Questions about the grid below. Rows and columns are numbered from 0.
1) What is the entry in the top-right corner?
2) What is the entry just left of the smallest entry?
3) What is the entry in row 1 and column 0?
4) What is the entry directly below the smallest entry?
5) What is the entry at row 0, column 0?
6) What is the entry in row 2 and column 0?
7) What is the entry directly below -27?
8) What is the top entry of the column that holds the largest entry?
[[-18 -26 -10  58  -7 -24  52 -57 -15   3  -8  16]
 [-30  34   0 -36  10  14 -46  75   7  26 -16  11]
 [-16  13 -45  26  17  21  12  21 -28 -28  21  46]
 [ 15  14 -11 -26 -21  20  30  33 -30  -2 -12   2]
 [  0   3   7 -68 -44 -48 -53  -1 -32  11 -27 -34]
 [ 48   7  40  17  85   2  -1   7 -11  57 -12 -33]
 [-20   9 -39  31   6  31   5   2   1   4  26  37]
 [ -6  62  47 -28  82 -13 -18  87  32  41  31  12]
 [ -7 -16  -3   3 -10  14 -29 -11  21 -33   5 -32]
 [-45  20 -37  -5  -1 -17 -14  22  33  -4  39 -13]]
1) 16
2) 7
3) -30
4) 17
5) -18
6) -16
7) -12
8) -57

Questions about the grid below.
1) Report the third largest entry.
2) Report the entry directly below 2.55.
3) Report the second largest entry.
4) Report the last entry, reading row by row.
5) Report the 1st entry, reading row by row.
6) Report the smallest entry in the first column.
7) Report the 2nd entry, reading row by row.
8) Report the entry just right of the smallest entry.
  7.61   -6.08    7.36    9.98    5.38
 17.39    4.94    7.47    8.92   12.31
  0.06    9.28    4.59  -16.28   -1.40
  0.95   15.31    8.98   -2.53  -14.34
 22.57   10.83    2.55    0.77   -2.67
 13.38   -1.11   -0.96  -17.41   -4.36
 -0.87   10.65   12.32   -3.99  -12.68
 -1.22   24.61    7.68   -3.14    3.42
 -3.90   19.11   10.41   -9.41   -2.37
  5.06   -5.02   15.12   -3.58   -5.45
1) 19.11
2) -0.96
3) 22.57
4) -5.45
5) 7.61
6) -3.90
7) -6.08
8) -4.36

Questions about the matrix below. Counting starts at 0.
1) Report the entry in the bottom-right corner.
2) Report the entry directly above the smallest entry.
3) Report the entry directly below the centre entry.
4) Report the top-left entry.
5) Report the minimum.
6) Report the entry just left of 74.
7) Report the entry just left of -3.
8) Report the entry at row 1, column 1.
[[-26 -22  -1 -24  29  25  -9 -10 -28  29  20 -25   7]
 [-54 -45  -4  72  16 -56 -68 -38  16  -8  -9  -8 -55]
 [-81 -15  71  49  25  17  -1 -10   5  42  23  12  51]
 [-36 -23  -3  11  33 -21 -36   2 -30 -20  15  21  29]
 [-53 -41  12 -21   8 -15 -48 -30 -39  19   1 -38   7]
 [-20 -18  -1 -36 -13 -17   2  47  24  36  18 -10  14]
 [ -4 -26 -40   0   9 -32 -39  -6  11  32  74  44 -44]]
1) -44
2) -54
3) -48
4) -26
5) -81
6) 32
7) -23
8) -45

 -34.690   -37.864    84.949    -6.764   -31.285   -43.321    20.649   -59.834   106.755  -111.583   -25.388   -33.742  -119.280   124.626  -104.969
What is the entry just left of 124.626?
Answer: -119.280
What is the entry just left of -33.742?
Answer: -25.388
The entry just left of the centre entry -> 20.649
The entry just right of the largest entry: -104.969
What is the entry just left of -25.388?
Answer: -111.583

[[ -2 -30  17 -11  43 -11 -52 -75  19  18  50  35  14 -14  -6]
 [-45  -4 -21  53 -12  -7   0  43  -9 -28 -79 -42 -13   4 -45]]
Counting starts at 0.
The entry in the top-left corner is -2
The bottom-left entry is -45
The entry just left of the largest entry: -21
Give the entry just right of 35.
Answer: 14
The entry just left of -42 -> -79
Give the top entry of the column that holds the smallest entry.
Answer: 50
Give the entry in the top-right corner.
Answer: -6
The entry just right of -79 -> -42
The entry in row 0 and column 2: 17
Give the entry directly below -30.
Answer: -4
Give the entry just right of 50.
Answer: 35
The entry directly below 19 is -9
Give the bottom-right entry.
Answer: -45

Questions about the grid below.
1) Find the entry just left of 0.00.
2) Find the first entry in reading order.
3) Find the top-right entry.
4) Find the entry directly above -0.20.
5) Find the entry in the bottom-right corner.
6) Find the bottom-left entry.
7) Find the smallest entry in the first row.
8) Find the entry just right of the smallest entry.
-0.08   0.09  -0.09   0.00  -0.06  -0.04   0.12  -0.03  -0.10  -0.05  -0.09
-0.04   0.03   0.12  -0.01  -0.14   0.10   0.03   0.05  -0.08  -0.05  -0.11
-0.07  -0.01   0.08  -0.25   0.10  -0.07  -0.12  -0.14  -0.08  -0.17   0.10
-0.20  -0.09  -0.05   0.04  -0.08  -0.07  -0.17   0.21   0.05  -0.02   0.18
1) -0.09
2) -0.08
3) -0.09
4) -0.07
5) 0.18
6) -0.20
7) -0.10
8) 0.10
